Below is a small trained network, with its code and all its weights. Each question gives an input and a class and asks what happens when units are switched off, that is, made to give their printed mean instead of their output.

import numpy as np


def w(rows, s, z=0):
    codes = np.array(rows[::2]) - 128.0
    scale = np.full(codes.shape[1], s)
    scale[-1] = z or s
    return codes * scale


def norm(h):
    return h / np.sqrt((h * h).mean(-1, keepdims=True) + 1e-5)


def f(y):
    return np.maximum(y, 0)


def log_softmax(a):
    a = a - a.max(-1, keepdims=True)
    return a - np.log(np.exp(a).sum(-1, keepdims=True))


def net(x, mask):
    res = np.array(x, float).reshape(1, 6) / 4 @ E
    u = 0
    for l in range(4):
        y = f(norm(res) @ A[l][:, :-1].T + A[l][:, -1])
        res = res + np.where(mask[u : u + 13], y, B[l][:, -1]) @ B[l][:, :-1]
        u += 13
    return log_softmax(norm(res)[-1] @ U[:, :-1].T + U[:, -1])


A, B = {}, {}
E = w([
[203,80,159,200,101,209,105,87,133,176,88],'x0',
[65,137,116,108,123,213,114,94,123,161,203],'x1',
[112,141,196,172,69,101,204,86,111,110,204],'x2',
[128,170,156,128,193,80,93,27,253,154,137],'x3',
[116,115,12,115,85,138,176,13,136,59,67],'x4',
[110,81,125,28,3,92,160,153,206,242,103],'x5',
],0.0072)
A[0] = w([
[212,102,123,146,120,25,101,160,131,84,75,6],'0.n1',
[182,92,122,170,109,182,141,145,118,141,140,68],'0.n2',
[123,138,193,152,90,102,162,86,125,100,166,71],'0.n3',
[99,139,123,90,170,204,154,92,140,158,157,73],'0.n4',
[94,156,119,90,165,102,136,181,157,107,174,58],'0.n5',
[38,154,95,83,151,255,124,101,91,187,192,3],'0.n6',
[80,141,75,111,147,101,168,178,94,126,152,79],'0.n7',
[139,105,110,117,171,110,132,157,130,123,87,56],'0.n8',
[105,122,117,120,97,162,158,114,99,100,113,70],'0.n9',
[107,126,101,102,182,151,58,137,181,120,87,74],'0.n10',
[101,125,120,172,163,142,97,115,57,101,138,36],'0.n11',
[152,118,86,76,151,175,111,179,76,133,80,120],'0.n12',
[108,112,141,106,88,136,132,151,131,136,108,75],'0.n13',
],0.0089,0.0058)
B[0] = w([
[160,102,177,178,103,63,157,155,157,69,100,206],'0.n1',
[49,116,158,143,148,123,135,111,116,137,88,193],'0.n2',
[165,97,91,125,169,75,144,87,67,210,160,224],'0.n3',
[166,120,146,166,98,75,98,122,158,74,115,210],'0.n4',
[69,150,157,111,143,103,108,119,110,136,80,210],'0.n5',
[223,57,173,188,73,1,80,163,153,28,112,254],'0.n6',
[59,104,142,120,123,126,106,113,107,135,106,205],'0.n7',
[153,110,140,130,116,91,119,91,106,131,155,155],'0.n8',
[110,183,110,144,111,128,138,137,113,152,129,178],'0.n9',
[145,127,104,123,139,97,139,91,83,179,189,232],'0.n10',
[150,94,155,45,162,168,169,135,145,101,152,201],'0.n11',
[125,134,100,155,122,108,156,107,90,179,184,253],'0.n12',
[141,122,142,103,134,164,152,133,146,97,163,177],'0.n13',
],0.0094,0.0038)
A[1] = w([
[158,215,130,118,143,130,104,108,229,144,159,22],'1.n1',
[58,127,76,132,136,113,147,52,174,94,50,63],'1.n2',
[130,147,230,121,175,138,65,175,137,187,127,39],'1.n3',
[145,110,44,123,146,122,27,168,134,141,100,54],'1.n4',
[129,136,145,34,65,139,162,161,220,172,100,36],'1.n5',
[139,73,37,115,109,165,172,91,145,68,114,69],'1.n6',
[163,100,55,102,184,133,34,178,148,151,74,100],'1.n7',
[201,89,127,176,118,188,94,120,127,138,112,33],'1.n8',
[173,79,160,204,107,253,110,113,177,166,91,36],'1.n9',
[135,97,186,131,142,144,89,244,86,150,178,4],'1.n10',
[128,192,166,153,221,134,122,70,159,95,124,97],'1.n11',
[196,150,189,154,149,166,101,39,179,182,81,103],'1.n12',
[106,117,106,101,59,125,98,164,185,155,135,51],'1.n13',
],0.0078,0.0047)
B[1] = w([
[118,119,74,176,167,94,171,166,196,156,146,168],'1.n1',
[113,216,163,145,100,123,86,166,143,168,118,214],'1.n2',
[128,236,157,146,89,165,113,106,163,149,95,220],'1.n3',
[112,128,171,137,90,106,183,73,100,136,157,160],'1.n4',
[181,92,120,50,158,183,132,130,179,104,144,205],'1.n5',
[173,222,204,149,60,153,29,135,148,161,141,215],'1.n6',
[145,110,195,185,137,101,195,12,41,152,201,173],'1.n7',
[92,133,189,106,132,98,114,103,82,94,133,178],'1.n8',
[43,110,180,91,151,87,89,101,95,84,81,195],'1.n9',
[145,213,124,169,80,154,115,126,172,158,113,213],'1.n10',
[147,69,86,64,123,173,135,181,191,158,146,248],'1.n11',
[1,99,47,159,135,117,112,209,109,114,119,254],'1.n12',
[157,68,181,111,127,130,123,106,152,83,166,185],'1.n13',
],0.0076,0.0043)
A[2] = w([
[166,143,104,138,223,209,155,136,108,57,135,59],'2.n1',
[84,170,113,62,153,95,112,132,114,103,130,24],'2.n2',
[109,105,107,121,75,254,148,213,39,107,112,3],'2.n3',
[150,197,74,117,86,174,108,54,111,94,74,45],'2.n4',
[147,108,93,112,135,120,111,136,144,142,72,86],'2.n5',
[157,117,126,120,117,110,174,173,93,112,81,108],'2.n6',
[119,115,149,134,102,142,199,121,76,150,170,27],'2.n7',
[187,87,93,123,135,113,163,95,85,196,182,105],'2.n8',
[186,167,127,126,125,124,98,132,109,142,170,131],'2.n9',
[146,180,130,139,228,169,98,140,99,43,122,137],'2.n10',
[150,45,135,33,117,156,144,121,170,166,87,68],'2.n11',
[103,145,153,122,103,125,185,138,159,127,147,124],'2.n12',
[121,60,166,168,111,189,126,109,80,164,59,114],'2.n13',
],0.0093,0.0045)
B[2] = w([
[155,68,129,35,86,191,195,147,149,148,174,194],'2.n1',
[47,82,144,105,126,130,94,100,100,79,89,185],'2.n2',
[118,106,3,200,158,135,59,182,177,105,175,197],'2.n3',
[97,231,160,158,64,155,128,137,165,176,99,197],'2.n4',
[147,137,140,157,175,143,135,125,92,111,175,150],'2.n5',
[156,81,101,184,143,115,77,124,192,168,108,193],'2.n6',
[149,144,61,176,198,103,118,107,91,174,161,183],'2.n7',
[147,177,135,129,191,144,153,102,72,144,164,238],'2.n8',
[111,154,155,159,93,132,146,86,130,168,131,213],'2.n9',
[156,52,168,27,2,182,190,102,171,145,157,253],'2.n10',
[149,97,152,59,102,210,187,129,116,89,198,225],'2.n11',
[149,111,112,151,160,169,115,97,80,119,130,211],'2.n12',
[44,109,117,85,178,96,110,120,114,52,116,234],'2.n13',
],0.0083,0.0038)
A[3] = w([
[114,103,154,126,127,158,107,84,120,145,159,74],'3.n1',
[72,151,105,91,185,77,166,137,199,139,143,56],'3.n2',
[118,151,122,127,175,137,137,110,196,163,134,62],'3.n3',
[63,143,121,34,111,89,124,155,88,80,64,15],'3.n4',
[217,115,131,139,152,77,197,171,126,109,1,4],'3.n5',
[124,131,91,129,178,129,134,97,185,153,118,13],'3.n6',
[64,143,138,140,168,101,133,108,67,156,147,103],'3.n7',
[140,133,103,156,89,147,76,119,130,77,158,111],'3.n8',
[146,131,91,59,129,125,123,167,157,196,100,105],'3.n9',
[141,193,193,129,169,180,123,178,121,178,106,64],'3.n10',
[179,186,93,147,98,127,137,49,113,87,117,173],'3.n11',
[91,87,112,129,81,64,153,149,65,167,179,108],'3.n12',
[132,134,106,171,95,154,115,212,58,103,107,78],'3.n13',
],0.0098,0.0037)
B[3] = w([
[180,113,121,104,125,108,116,136,76,98,76,194],'3.n1',
[124,56,32,193,147,184,78,168,109,90,93,210],'3.n2',
[157,133,60,151,109,131,84,188,112,123,140,182],'3.n3',
[35,104,207,144,147,173,85,108,111,104,73,181],'3.n4',
[193,131,251,197,103,27,88,121,157,33,232,171],'3.n5',
[154,118,81,166,174,142,135,167,135,125,138,157],'3.n6',
[110,142,106,99,119,161,164,96,82,103,66,222],'3.n7',
[169,167,131,112,157,65,128,192,186,108,120,199],'3.n8',
[137,152,132,146,138,178,164,118,60,103,126,171],'3.n9',
[137,241,109,110,47,169,160,141,130,129,56,178],'3.n10',
[139,191,205,121,143,154,147,163,141,189,126,227],'3.n11',
[175,139,153,130,225,168,104,67,150,108,104,254],'3.n12',
[115,107,9,126,186,66,63,122,254,184,132,169],'3.n13',
],0.0072,0.0055)
U = w([
[187,64,140,48,87,190,168,153,156,115,165,146],'0',
[181,102,184,173,106,40,92,133,171,77,147,145],'1',
[129,111,7,182,166,132,92,165,174,137,132,139],'2',
[116,238,147,141,60,153,121,165,152,163,83,154],'3',
[35,84,149,111,154,132,88,110,111,82,69,123],'4',
[180,155,126,142,176,121,149,56,61,171,144,123],'5',
[142,130,115,127,129,107,143,143,104,125,102,83],'6',
[128,100,112,112,84,74,185,180,83,157,83,2],'7',
],0.015,0.0098)

Each question gives the input, the list of numbers given to net, and the class t.
The units are the neurons (one row each of A and B). Each row of codes is followed by its name. A weight is (code - 128) times the scale printed after its matrix; where a second scale follows, it is the last column's (A, B and U).
mask holds one flag per neuron, layer by layer. A switched-off neuron (its flag False) gives its mean, the last column of its row in B, instead of its output. The means were averaged over made-up inputs and are rounded, as every weight is.
A unit's drop is (log p(t) with every unit on - log p(t) with that unit switched off) / (log p(t) with every unit on - log p(t) with every unit switched off).
The circuit of an input: a set's keep is (log p(t) with only the set's units on - log p(t) with every unit switched off) / (log p(t) with every unit on - log p(t) with every unit switched off). Starting from the 12 units with the biggest drops (on a tie, the unit counted first), units are removed one at a time, each time the one whose removal leaves the highest keep (on an exact tie, the one counted first), for as long as the keep stays at least 0.8.
circuit, biggest first: the units of the circuit, biggest drop first
top k neurons: the k neurons with the biggest drops, biggest first
k most important neurons of layer l: the k neurons of layer l with the biggest drops, biggest first
input [-2,-1,7,7,-8,-1], class 3: top 2 neurons	(1.n3 3.n10)
input [-8,-1,-3,8,3,5], class 2: top 2 neurons	(1.n1 3.n2)
input [2,5,-4,5,-2,1], class 1: circuit, biggest first	(0.n6)
input [-1,-4,6,-8,7,1], class 2: top 2 neurons	(2.n3 3.n13)
input [-8,3,-3,-5,8,-7], class 3: circuit, biggest first	(1.n6 2.n4)
input [7,5,0,-4,2,-7], class 0: top 3 neurons	(0.n11 2.n10 2.n1)
input [-6,-3,7,7,-1,-7], class 0: top 2 neurons	(2.n10 1.n11)
input [8,1,-2,3,7,7], class 4: 3 most important neurons of layer 1	(1.n9 1.n12 1.n11)
input [7,4,2,0,6,-5], class 4: circuit, biggest first	(1.n9 2.n13)
input [-4,4,-7,1,-6,0], class 5: top 2 neurons	(0.n10 1.n7)
input [-6,2,6,-5,-1,-2], class 4: top 3 neurons	(0.n7 0.n5 2.n2)
input [8,-5,8,-4,4,5], class 4: circuit, biggest first	(2.n13 0.n2)
input [8,6,3,4,-7,-1], class 4: circuit, biggest first	(1.n9 1.n12)
input [-6,3,-8,-2,-6,-1], class 5: circuit, biggest first	(1.n7)
input [7,1,6,-5,-6,1], class 4: circuit, biggest first	(2.n13 0.n2)
input [8,-4,-6,-4,-8,-6], class 3: top 3 neurons	(1.n10 1.n3 3.n10)
input [-6,6,-6,2,7,-8], class 0: top 2 neurons	(2.n10 0.n11)
input [-8,4,4,-5,-3,7], class 4: top 2 neurons	(0.n7 0.n5)
input [7,-5,-8,-1,1,2], class 5: top 2 neurons	(0.n12 0.n10)
input [6,-7,8,1,3,0], class 5: circuit, biggest first	(0.n3)
input [-7,-4,4,-6,1,4], class 4: top 2 neurons	(0.n7 3.n4)
input [-1,6,6,5,5,4], class 1: top 4 neurons	(0.n4 0.n6 0.n12 0.n10)
input [-3,4,8,4,2,6], class 5: circuit, biggest first	(0.n3 2.n8)
input [1,-6,5,6,-8,8], class 0: top 2 neurons	(1.n5 2.n11)
input [-6,6,-7,-3,3,4], class 5: 3 most important neurons of layer 0	(0.n12 0.n10 0.n1)
input [5,-7,8,2,-2,0], class 5: 2 most important neurons of layer 2	(2.n8 2.n7)
input [-1,3,1,7,-8,-1], class 3: circuit, biggest first	(1.n3)
input [6,2,4,-8,-8,-3], class 2: 2 most important neurons of layer 2	(2.n3 2.n13)
